(in the rows, 128 means zero)
Each row has a class, written after it.
[137 155  95 114 174 115 125 125 132 150 112 129  90 136 144 137 120 121
 162 106 107 143 139 101 143 111 176 123 153 106 122  77 107 104 114 136
 118 124 112 136 102 120 116 151 130 119 116 138 124  93 100 151 156  62
  93 166 148 100 133 128 129 105  82 136  95 165 127  98 114  76 133 112
 141 137 138 103 107 142 109 154 171 123 171 113 119 114 122 121 103 124
 127 111 115 143  87 120 106 156 132 100 159 114 119 157 127  74 137 107
 156 120 107 138 114 123 130 166  64 128 125  81 122 118] : K_540
[125 149 108 135 141 121 141 158 119 167 115 116 155 126 111  99 127 100
 148 110 112 118 134  93 128 102 181 138 141 121 118 164 129 131 119 117
 142 120 117 121 130 101 116 142 141 147 115 154 120 133  97 109 148 132
 137 138 136 107 149 114 116 144 120 148 124 134 128  94 135  99 147 140
 143 147 151 150 117 141 145 145 169 115 142 114 135 119 143 101 144 113
  90 132 147 134  99 105 147 133 158 123 152 111 137 137 145 102 148 109
 131 149 126 123  88 136 132 134 114 117 129 109 129 114] : K_349
[103 154 169  75 186  90 174  99 107 103  74 148  72 119 118 156 125  91
 156 136 134 161 129  57 158 150 215 122 138 109 134  69  89 111 147 103
 137 103 122 136 147 108 157 151 137 124 144 163  87 149 149 205 124 125
 129 108 145 120 144 155 104  83  78  35 139 125 130 102 145 134  86  32
 145  82 128 155  85 122 133 154 148  84 135 138 135 113 158 106 167 187
  93 119 123 155  79 170 145 116  74 162 165  84  94 109 136  53 109 144
 150 130 128 115 129 120 119 179  64 117 150 146 155 110] : K_46
[132 131 120 138 146 116 114 130 117 158 122 125 133 116 133 109 139 111
 152 100 104 140 131  74 121 162 179 126 144 121 112 129 130 113 145 144
 124 116 110 137 125 114 111 136 154 138 120 141 109 107 113 140 141 118
 136 119 151 113 160 147 121 130 106 116 134 140 104 129 130 118 158 149
 145 132 144 131 115 143 145 137 140  93 164 141 113 136 136 114 110 132
  88 132 104 127 116  80 124 154 130 133 162 113 128 135 130  76 103  91
 141 136 107 134 136 133 128 116 107 151 134  98 118 113] : K_349
[101 161 193 122 185  80 160 115 115 165  49 154 107  98  87 116 117  86
 129 159 136 159 149  78  99 138 198 153 143 115 117 111  71 130 143  93
 160 100 129 112 139  59 153 111 139 115 157 178 114 154 135 179 115 115
 145  95 127 110 139 125 102 111  86  74 148 138 130  94 152 135 103  45
 151 114 159 169  98  99 134 171 168 136 122 150 147 122 123  44 167 179
  50 143 128 148  84 181 197  76  91 162 172  77  77 132 140  87 123 118
 140 132 154  89 104 150 114  91 104 100 135 155 147 107] : K_46
[139 169 141 138 181  86 139 130 130 190  91 110 143 124 126 101 108 124
 154  93 104 139 155  82 121  83 187 136 184  85 133 135 109 120 113 130
 176 120 117 108 112  65 144 155 123 143 112 156 105 134 141 134 158 121
 137 169 114 133 134  87 118 138 117 111 119 182 128  95 132  73 123 119
 163 140 150 115 135 140 107 199 159 152 140 122 146 121 115 135  95 118
  28 135 166 136 103 151 171 117 137 127 158 130  96 162 142 103 107  94
 140 111 152 129  81 145 147 179  99 130 103  90 135 133] : K_515
[134 133 111 124 161 100 134 157 112 178 112 105 146 112 129  96 122 126
 143  90 108 125 151  94 130  97 168 123 170  94 124 149 124 125 105 141
 150 124 113  95 118  95 143 137 139 138 106 172 110 183 129  97 137 115
 148 143 141 120 156  96 117 136 110 128 123 164 122  85 136  82 135 130
 151 155 153 110 121 140 105 146 154 129 152 106 119 122 124 136  98 111
  59 128 119 131 109 126 138 129 135 118 170 119 112 162 135 110 116  98
 137 114 131 130 101 139 145 135 102 126 121  86 114 123] : K_349
[ 90  97 104  85 101 110 121 130  93 103 128 137 130  67 122 149 168  93
 113 107 127 127  84  84 146 123 147 130 118 154 115 153 126 130 120 132
  70 132  99 144 100 160 138 130 167  84 149 133 139 131  94 132  99 132
 155 116 162 105 171 174 106 141 127  95 117  88 120 161 144 151 141 144
 150 131 146 199 110 128 155  81  93 105 162 105 120 150 157  70 168 149
 150 130 126 135  94  32  62 142  88 110 155 141 143  80 134  99 136 114
  96 154 131 117 161 127 130 112 123 176 179 127 118 115] : K_540
[108 124 126 119 138  93 136 135 109 138 104 134 122 120 123 125 134  94
 128 108 127 141 116  74 124 127 165 153 134 100 116 145 129 129 147 136
 112 131  94 125 109 111 141 140 161 150 125 148 157 129 119 155 122 134
 155 126 146 120 149 137 112 118 118 104 129 155 100 133 140 115 140 144
 156 125 163 158  98 111 142 132 138 112 154 147 125 138 142 106 152 151
  82 133 116 137 101  93 124 124 108 126 169 103 124 114 149  78 121 110
 135 132 143 124 126 117 130 118 113 135 146 133 124 117] : K_46
[136 127  89 139 132 102 106 164 130 167 138 130 141 134 131 119 138  94
 134 107 145 158 117 108 111 114 148 106 114 101 115 170 138 131 167 144
  78 127  93 173  94 122  96 116 154 121 100  88 143  94  77 137 139 132
 127 121 153 104 162 142 112 144 108 173  95 137 111 149 127 130 143 181
 140 142 164 122 104 129 160 103 125  94 188 120 113 151 129  89 125 117
  93 112  97 129  87   4 101 158 132 100 188 113 160 137 134  60 128 118
 124 146 104 152 150 128 122 152 111 141 142 111 110 112] : K_540
[127 154 127 129 182 106 132 131 121 168  95 133 122 125 119 121 139 101
 137 159 120 137 137 104 110 123 187 142 135 107 118 173  80 140 131 122
 148 111 123 137 156  87 125 135 137 147 115 164 123 134  91 135 131 107
 133 123 139 114 153 125 113 136 110 152 139 143 125 108 123 106 148  97
 135 133 145 149 102 138 150 160 157 136 139 137 141 134 139 109 131 138
  77 133 123 135  94 125 172 111 139 155 176  89 117 120 144  92 129 118
 136 145 125 122 113 133 131 104  94 103 103 138 132 108] : K_540
[125 157 159 127 191  82 145 133 118 158  77 145 114 127 115 101 124  82
 142 138 141 193 151  78  92 133 190 144 128 107 116 102 108 124 163 118
 113 109 119 143 120  84 118 120 132 159 120 157 132 113 115 179 135 138
 134 117 153  99 144 143 104 102  90  97 125 149 120 107 126 146 105 103
 161 115 135 138  78 121 143 163 139  94 179 154 121 127 137 102 157 157
  11 121 109 142  81  99 150 116  94 123 174  67 111 152 142  48 105  95
 161 147 133 125 127 134 128 125 108 117 117 138 148  98] : K_46
[115 162  75 113 149 112 131 147  89 150 132 128 107 131 120 117 126 108
 137  94 115 139 126  95 121 122 176 128 130 115 114 147 134 114 134 121
 100  97 101 139 111 121  96 131 155 135 122 108 128 121 100 140 149 115
 125 136 136 102 151 136 111 130  97 164 110 143 125 127 117  86 133 151
 149 135 153 140 103 139 144 133 152 121 168 117 126 123 161 100 102 128
 117 106 123 135  49  91 123 139 134 112 160  82 134 146 141  88 141 112
 137 143 108 133 140 122 120 129  88 134 147 108 120 116] : K_349
[160 126 196 150 150 105 127 114 102 161 112 135 141 118 142  99 122 152
 145  76  97 119 134  80 134 142 148 123 179 101 112 129 160 117 110 161
 138 141  96 113  97 104 117 137 144 136 129 132  74 135 142 126 152 104
 134 139 133 111 167 124 108 116 116  81 139  89 115 124 129  95 135 149
 150 132 147  75 126 144 114 173 110  89 158 110 114  48 113 143  99 155
  59 140  97 111 121 104 125 138 136 128 142 126 117 132 121  98  99  90
 153 108 137 144  99 108 142 114 126 144 114  83 125 120] : K_349
[112 139 116  96 156 101 144 134 116 168  95 128 145 117 115 108 140  98
 135  98 130 154 138 100 118  97 166 139 149 110 123 140 104 132 124 131
 125 113 114 133 101 102 138 131 149 133 107 158 117 121 142 129 138 126
 123 141 140 145 151  90 106 147 113 142 120 162 124 126 136  93 158 127
 155 150 150 159 121 135 131 139 138 120 151 110 127 128 137 101 144 116
  66 118 125 136 104  88 140 134 112 104 161 115 113 138 252  92 122 106
 126 125 144 136 109 143 133 159 109 131 142 114 132 119] : K_515
[128 143 121 140 142  92 131 141 126 155 105 111 136 127 125 102 127 102
 119 100 114 134 130 118 125  66 159 141 156 115 124 137 114 141 113 125
 141 127 110 111 103  98 148 119 125 133 128 160 128 142 144 115 141 124
 150 153 122 133 134  99 113 137 132 102 133 152 138 124 134  94 114 124
 168 139 143 156 135 139 115 153 145 129 128 103 127 120 124 126 136 122
  54 150 127 147 102 123 153 103 120 117 172 115 113 164 147 114 114 120
 145 108 174 124  90 144 137 126 127 131 131 108 131 131] : K_515
[129 136 100 113 150 104 125 134 112 165 102 113 137 140 119 117 122 127
 150  77 102 106 131  47 150  94 171 139 173 114 121 151 114 134  98 139
 157 128 115  99 122  97 143 135 142 123 139 155 125 181 152  94 125 113
 144 162 127 120 148 101 118 132 126 114 128 149 124 110 138  75 146 116
 149 138 156 127 137 148 116 166 154 125 133 109 138 120 109 136  28 114
  76 128 135 122 112 138 142 114 150 118 150 133 101 145 118 145 131 100
 126 116 146 130  93 130 156 129 102 136 141  85 118 119] : K_349
[123 139 134 100 137 104 150 148 131 150 110 104 125 120 121 113 128  91
 130  98 126 142 134 106 139  81 162 140 148 120 127 150 111 139 107 126
 129 135 116 126 104 113 139 120 121 113 107 147 130 134 133 129 124 137
 138 152 138 130 137 107 116 134 119 122 124 153 149 134 139  88 123 131
 156 156 145 145 135 127 109 144 130 137 150 106 131 134 123 107 150 124
  79 117 126 137 102 110 133 114 111 117 160 144 121 134 152 114 114 111
 146 134 135 115 114 146 140 141 114 123 134 115 137 141] : K_515
[109 133  98  78 137 100 143 126 105 135 109 101 122 111 131 136 133 132
 143  65 106 100 129  83 171  79 179 134 182 107 136 153 105 136  75 124
 158 122 102  98 121 106 131 146 126  96 130 148 103 186 153 120 131 128
 139 163 120 152 137 116 116 128 124 105 122 151 144 124 152  62 117  91
 155 189 141 160 152 151 112 142 149 178 107  78 122 130 126 124 108 117
 110 129 135 136 106 159 122  94 130 118 137 151  81 115 134 147 157 129
 106 100 147 123  99 139 134 137  83 118 154  97 124 157] : K_515
[120 121  89 122 122 117 120 147 112 139 130 120 141 132 120 121 137  97
 141  86 111 133 109  97 136  97 170 138 135 103 119 165 152 141 118 121
  96 124 103 136 107 106 116 136 146 104 124 123 120 121 102 118 166 138
 138 148 154 112 168 122 125 148 117 151 115 142 121 138 129  87 154 163
 148 149 153 142 131 132 135  92 132 119 172 104 120 133 137 101 115 114
  92 117 121 125 100  46  93 153 133  93 150 134 135 130 139  91 124 113
 110 137 124 128 129 143 124 155  92 137 135  91 112 131] : K_540
[123 132  82 125 122 102 128 145 117 140 123 119 126 107 137 107 127 115
 138  90 107 129 116  95 170 118 163 127 148 119 124 105 137 116 127 131
 116 127  97 131 100 116 132 147 167 126 127 122 106 125 101 126 141 115
 121 158 158 110 150 110 121 140 121 129 117 134 126 130 123  94 143 139
 145 144 142 108 105 133 141 144 134 117 159 103 117 118 131 114 100 117
 110 128 119 128 112 108 121 134 129 102 154 140 116 136 111  60  47 119
 148 118 123 151 125 125 145 141 105 140 138  92 121 131] : K_349
[112 117 129 124 136 117 133 143 118 137  92 114 128 108 103 125 142  80
 118 117 134 139 109 100 101  95 160 136 117  83 124 164 128 148 119 113
 115 116  98 126 117 113 124 128 145 115 136 150 146 136 113 138 116 128
 182 131 139 129 142 131 112 134 126 133 115 146 138 134 147 112 125 115
 148 142 157 186 117 134 124 109 136 123 139  77 142 163 147  87 152 119
 109 140 126 125  75  94 128  99 116 140 153 118 120 117 150 101 137 127
 126 137 147 107 135 142 138 136 103 129 153 140 129 134] : K_46
[103 132  87 117 135 112 122 169 121 144 142 125 161 119 112 115 149  75
 125 100 133 107 134  97 125  98 161 142 119 115 127 174 120 147 110 129
  95 116 105 124 100 110 117 141 163 102 113 132 144 121  79 104 130 126
 155 133 151 103 162 125 126 149 123 208 102 130 119 146 130 107 182 145
 129 162 168 166 121 144 163  97 160 131 144 100 139 151 151  79 116 119
 141 106 141 115 108  61  92 147 143 104 161 119 137 137 136 103 152 120
 109 147 137 115 148 150 127 140 109 129 153 111 118 114] : K_540
[151 148 110 120 140  93 135 134 105 158 120 123 130 116 131 100 130 109
 113  79 118 165 126  91 136  79 162 133 156 112 121 142 138 124 116 140
 143 126 130 122 115 111 137 145 124 126 138 118 114 119 110 141 139 135
 134 158 128 130 140 103  99 153 129 108  72 144 140 115 141  91 107 141
 161 152 150 133 141 142 115 147 127 128 145 102 117 126 122 130 131 121
  69 119 116 138 111 115 114 120 120 117 165 135 112 130 133  92 115 100
 137 120 147 126 101 141 143 133 115 131 123  96 122 137] : K_515
[136 138 110 151 147  98 119 137 106 179 103 126 172  88 145  84 131 125
 128  99 124 131 123  88 125 128 157 122 158 102 121 153 147 130 109 151
 106 121 118 124 100  88 127 128 139 142 137 139 119 122 111 107 151 128
 153 145 141 138 154 107 110 140 126 116 151 136 110 111 135 116 140 148
 158 144 151 110 122 133 156 167 130 106 158 106 123 123 120 112 113 120
  36 155 106 138 114  89 151 141 127 127 172 109 132 124 139  93  98  83
 143 130 148 132  88 126 135 116 150 109 130  95 121 110] : K_349
[140 133 122 133 139  87 146 138 105 155 122 104 135 119 140 111 131 124
 135  82 104 137 122 106 135 100 171 139 176 104 121 131 135 126 119 131
 135 128 109 119  92 122 141 122 129 129 120 149  99 153 140 131 142 116
 128 136 125 122 141 121 119 125 129  68 125 157 129 134 136 104 110 125
 161 151  92 119 114 141 125 125 108 114 149 121 144 126 115 124 125 127
  60 134 108 125 112 123 135 121 110 103 157 139 110 128 136 104  98 103
 140 137 139 139 101 130 133 138 120 139 130 106 124 141] : K_349
[115 156 107 153 167 123  83 153 120 196 106 130 171 126 117  89 140 117
 154 133 120 109 158  67  94 144 180 129 136  96 126 173 156 130 132 137
 132 125 105 135 125  87 100 143 165 158 134 150 141 106  99 116 151 132
 164 157 144  83 172 122  89 152 117 167 162 129  93 112 127 123 184 160
 122 143 165 124 106 138 187 168 164  98 157 135 124 116 130 111  96 136
  58 169 117 107  94  72 155 152 157 149 152  92 141 165 131  69 135  80
 129 165 139 126 118 119 122  84 141 138 135 105 119  83] : K_349
[ 97 130  97  97 151  84 119 144 114 139 148 116 116 133 124 129 127 118
 156  74  99 105 100  96 144 113 168 137 151 103 124 138 127 112 105 136
 132 126 115 119 107 121 134 148 134  98 121 143 109 140 121 126 143 116
 118 147 139 119 152 127 107 119 107 128 112 145 131 127 131  68 131 126
 132 140 143 108 127 164 114 141 147 133 145 110 119 123 131 116 103 110
  92 119 120 141 107 120 108 133 131 106 168 132 116 143 124  92 136 131
 123 112 132 129 131 136 157 142  80 126 134  87 121 126] : K_349
[132 132 252 124 149 100 136 132 112 144  83 136 117 125 138 118 142  98
 125  84 131 148 127  92 136 107 164 145 157 127 109 131 126 135 138 120
 115 135 108 132  98 107 150 122 127 125 109 139 122 123 127 145 131 128
  83 147 140 128 139 113 118 151 122  94 110 143 132 138 113 113 121 152
 160 148 147 146 115 121 112 124 121 127 168 103 124 131 129  97 130 123
  87 120 108 123 110  97 110 130 110 114 165 130 123 129 139 105 116 120
 136 115 145 128 114 178 141 151 118 114 137 129 131 130] : K_349
[152 135 116 130 125 106 118 141 137 161 104 128 142 119 138  99 139 113
 112  90 124 141 105  97 121 103 133 136 148 120 108 147 150 136 125 143
 107 140  76 154 100 122 134 116 146 131 126 123 112 124 121 114 150 129
 159 147 142 118 146 117 118 146 130  83 135 127 118 153 143 126 119 173
 172 132 186 145 124 140 160 127  95  88 172 113 113 144 134 111 133 136
  65 145  86 124 114  66 113 146 115 104 152 134 131 119 110 103 117  97
 138 127 140 136 118 125 137 134 147 156 137 107 120 125] : K_349
[123 155 128 135 164  92 144 136 111 190  77 107 166  89 106  87 134 116
 146 121 110 115 133  66 110 105 189 138 166 103 121 158 111 145 112 139
 168 127 112 100 125  89 130 156 148 145 126 163 106 168 107 117 145 121
 158 134 121 120 152  97 112 147 136  99 159 136 119 117 132 106 127 108
 153 146 157 153 123 131 159 186 154 119 136 123 129 127 126 131 135 141
  37 165 114 125  94 135 243 102 132 157 174  97 112 129 150  97 112 105
 127 134 159 124  94 138 132 106 114 126 142  97 113 105] : K_515
[165 148 115 160 161  93 117 137 112 195  89 119 171 109 135  77 129 128
 125 110 107 121 151  85 118 104 177 137 163 102 119 165 134 129 116 152
 155 118 107 101 127  77 136 118 134 152 119 154 104 129 101 110 155 123
 144 137 137 140 160  90 113 128 139 100 159 151 115 116 132  95 134 136
 162 145 149 123 136 135 139 184 139 102 152 126 123 103 122 139 105 111
  24 157 130 119 114 110 176 128 133 131 198 121 113 149 125 101 100  95
 144 118 160 123  95 116 154 124 145 134 113  83 123 106] : K_515
[123 154 123 124 147 117 138 127 113 166  92 109 141 107 131 124 133 133
 131  93 112 135 140 106 123  83 177 136 155  89 130 145 119 140 111 136
 151 124 114 119 116 138 137 125 128 132 119 152 118 152 119 123 127 115
 115 148 128 132 148 104 110 131 162 112 134 162 129 119 138  93 127 115
 140 152 161 143 127 134 126 151 151 137 136 118 145 126 110 115 124 122
  68 141 131 125 115 134 149 124 128 100 163 127 106 133 137 115 124 117
 133 109 150 140  97 147 136 125 116 129 130 103 123 128] : K_349
